Below are the code and all the weights of a small trained network. Each question names an input and a class and asks about switching units off, where a switched-off unit gives its printed mean instead of its output.

import numpy as np


def w(rows, s, z=0):
    codes = np.array(rows[::2]) - 128.0
    scale = np.full(codes.shape[1], s)
    scale[-1] = z or s
    return codes * scale


def norm(h):
    return h / np.sqrt((h * h).mean(-1, keepdims=True) + 1e-5)


def f(y):
    return y / 2 * (1 + np.tanh(0.7978845608 * (y + 0.044715 * y**3)))


def log_softmax(a):
    a = a - a.max(-1, keepdims=True)
    return a - np.log(np.exp(a).sum(-1, keepdims=True))


def net(x, mask):
    res = np.array(x, float).reshape(1, 8) / 4 @ E
    u = 0
    for l in range(3):
        y = f(norm(res) @ A[l][:, :-1].T + A[l][:, -1])
        res = res + np.where(mask[u : u + 4], y, B[l][:, -1]) @ B[l][:, :-1]
        u += 4
    return log_softmax(norm(res)[-1] @ U[:, :-1].T + U[:, -1])


A, B = {}, {}
E = w([
[127,132,124,123,119,131,130,129,125,126],'x0',
[99,166,11,172,190,156,104,173,200,55],'x1',
[130,118,121,124,137,135,141,125,129,132],'x2',
[233,141,154,85,165,135,105,59,176,53],'x3',
[134,142,131,133,125,132,119,131,125,131],'x4',
[150,51,81,181,73,168,40,69,163,135],'x5',
[138,135,123,132,141,134,121,126,123,142],'x6',
[131,134,129,128,124,136,125,131,126,128],'x7',
],0.011)
A[0] = w([
[38,106,149,134,98,137,136,152,72,215,134],'L0N1',
[78,170,92,155,179,115,133,181,104,95,3],'L0N2',
[52,120,42,151,135,127,97,254,131,141,28],'L0N3',
[115,184,105,129,194,116,141,167,161,66,48],'L0N4',
],0.008,0.0042)
B[0] = w([
[198,115,75,123,139,123,140,226,115,65,251],'L0N1',
[99,159,107,35,57,133,163,135,83,203,182],'L0N2',
[111,121,205,146,99,152,152,5,149,164,253],'L0N3',
[146,94,93,37,176,125,101,242,154,134,204],'L0N4',
],0.012,0.0063)
A[1] = w([
[101,163,155,89,151,120,212,119,86,207,112],'L1N1',
[1,143,96,177,117,121,113,105,164,180,4],'L1N2',
[132,172,185,74,189,89,171,174,108,112,182],'L1N3',
[126,130,193,116,100,94,161,92,116,190,4],'L1N4',
],0.0097,0.0036)
B[1] = w([
[2,172,164,137,132,62,60,144,177,74,216],'L1N1',
[157,100,104,158,60,170,205,110,137,185,179],'L1N2',
[206,174,169,110,136,176,181,64,120,169,254],'L1N3',
[153,142,87,77,183,174,140,103,165,93,164],'L1N4',
],0.0095,0.0082)
A[2] = w([
[118,30,91,151,74,60,79,181,25,159,8],'L2N1',
[229,18,137,93,58,104,71,130,80,135,103],'L2N2',
[150,63,40,125,146,89,121,170,192,45,2],'L2N3',
[194,227,242,133,128,4,253,153,23,143,88],'L2N4',
],0.0064,0.0021)
B[2] = w([
[165,199,162,192,182,181,130,195,130,198,159],'L2N1',
[38,110,198,50,158,76,120,148,110,195,198],'L2N2',
[110,136,172,198,81,139,24,177,134,126,155],'L2N3',
[103,110,51,248,125,131,119,100,120,75,255],'L2N4',
],0.011,0.0078)
U = w([
[118,147,70,209,136,95,181,168,57,77,165],'0',
[6,183,90,68,92,123,181,157,139,153,16],'1',
[164,172,145,122,178,124,163,21,117,79,137],'2',
[203,168,83,30,184,135,135,185,161,91,144],'3',
[118,86,168,142,126,123,99,200,84,226,110],'4',
[125,82,82,163,55,178,157,61,152,182,253],'5',
[132,72,170,43,140,91,69,57,117,153,152],'6',
[139,107,105,158,135,159,20,119,179,69,42],'7',
],0.019,0.0021)

Each question gives the input, the list of numbers given to net, and the class t.
The units are the neurons (one row each of A and B). Each row of codes is followed by its name. A weight is (code - 128) times the scale printed after its matrix; where a second scale follows, it is the last column's (A, B and U).
mask holds one flag per neuron, layer by layer. A switched-off neuron (its flag False) gives its mean, the last column of its row in B, instead of its output. The means were averaged over made-up inputs and are rounded, as every weight is.
A unit's drop is (log p(t) with every unit on - log p(t) with that unit switched off) / (log p(t) with every unit on - log p(t) with every unit switched off).
The circuit of an input: a set's keep is (log p(t) with only the set's units on - log p(t) with every unit switched off) / (log p(t) with every unit on - log p(t) with every unit switched off). Starting from all 12 units, units are removed one at a time, each time the one whose removal leaves the highest keep (on an exact tie, the one counted first), for as long as the keep stays at least 0.8.
units of the circuit, in order: the units of the circuit, biggest drop first
unit that matters most: the unit with the biggest drop
top k neurons: the k neurons with the biggest drops, biggest first
top k neurons in layer l: the k neurons of layer l with the biggest drops, biggest first
drop when u is switched off: that unit's drop, to one decimal
input [-8,-8,7,-2,0,0,6,-8], class 0: units of the circuit, in order	(L2N4 L0N1)
input [3,-8,-3,0,8,-6,4,-3], class 0: units of the circuit, in order	(L2N4)
input [-5,-8,-3,3,5,0,-1,3], class 2: units of the circuit, in order	(L2N4 L1N4)
input [-4,7,2,-1,5,1,-6,1], class 5: top 4 neurons	(L0N3 L1N2 L2N2 L0N1)
input [1,-6,0,1,-2,-3,3,1], class 2: top 2 neurons	(L1N3 L1N4)
input [-3,0,5,-7,-4,3,-6,1], class 4: top 2 neurons	(L0N1 L1N3)
input [-7,0,6,-2,-4,-7,8,-1], class 0: top 2 neurons	(L2N4 L1N3)
input [-7,-5,3,-1,-8,-8,0,6], class 0: top 2 neurons	(L2N4 L0N3)
input [4,4,-8,-7,-2,1,4,-6], class 5: top 3 neurons	(L0N3 L1N2 L2N2)
input [-8,-1,-6,7,-6,6,5,-5], class 6: top 2 neurons	(L2N2 L2N4)
input [-6,5,-6,0,4,-3,-4,4], class 1: top 4 neurons	(L0N2 L0N1 L0N3 L1N1)
input [-6,2,3,5,6,0,-8,-4], class 3: top 4 neurons	(L2N4 L0N4 L1N1 L0N3)
input [-3,-1,1,7,6,7,-2,5], class 6: top 2 neurons	(L2N2 L2N4)
input [0,-1,-5,-3,-7,0,6,-7], class 0: units of the circuit, in order	(L0N1)
input [-6,3,1,0,-7,6,-2,7], class 5: top 3 neurons	(L0N1 L0N4 L1N2)
input [-6,-8,5,-2,-1,7,-1,-1], class 4: units of the circuit, in order	(L2N1 L0N3)
input [4,-2,-6,2,6,5,-1,0], class 6: top 2 neurons	(L0N1 L0N4)
input [-5,0,4,5,-8,6,2,3], class 6: top 2 neurons in layer 1	(L1N1 L1N4)
input [4,0,8,3,-5,1,6,3], class 6: top 2 neurons	(L1N1 L1N3)
input [-6,-5,-3,-2,1,-6,-5,3], class 0: units of the circuit, in order	(L2N4)
input [3,0,3,-4,0,-8,1,8], class 0: top 3 neurons	(L2N4 L0N1 L1N3)
input [-6,-3,-1,2,0,6,4,3], class 6: top 2 neurons in layer 0	(L0N1 L0N4)
input [2,-8,-3,2,3,-6,-8,4], class 2: top 2 neurons in layer 1	(L1N3 L1N4)
input [-6,5,1,-1,0,3,4,8], class 5: drop when L0N2 is switched off	0.0
input [7,-1,-6,3,-6,5,4,5], class 6: drop when L2N2 is switched off	0.1
input [8,-7,4,-2,2,-6,3,7], class 0: drop when L2N4 is switched off	0.3
input [6,-1,8,8,-3,2,6,4], class 6: unit that matters most	L1N3
input [-4,2,-4,3,6,0,3,1], class 3: drop when L2N4 is switched off	0.3
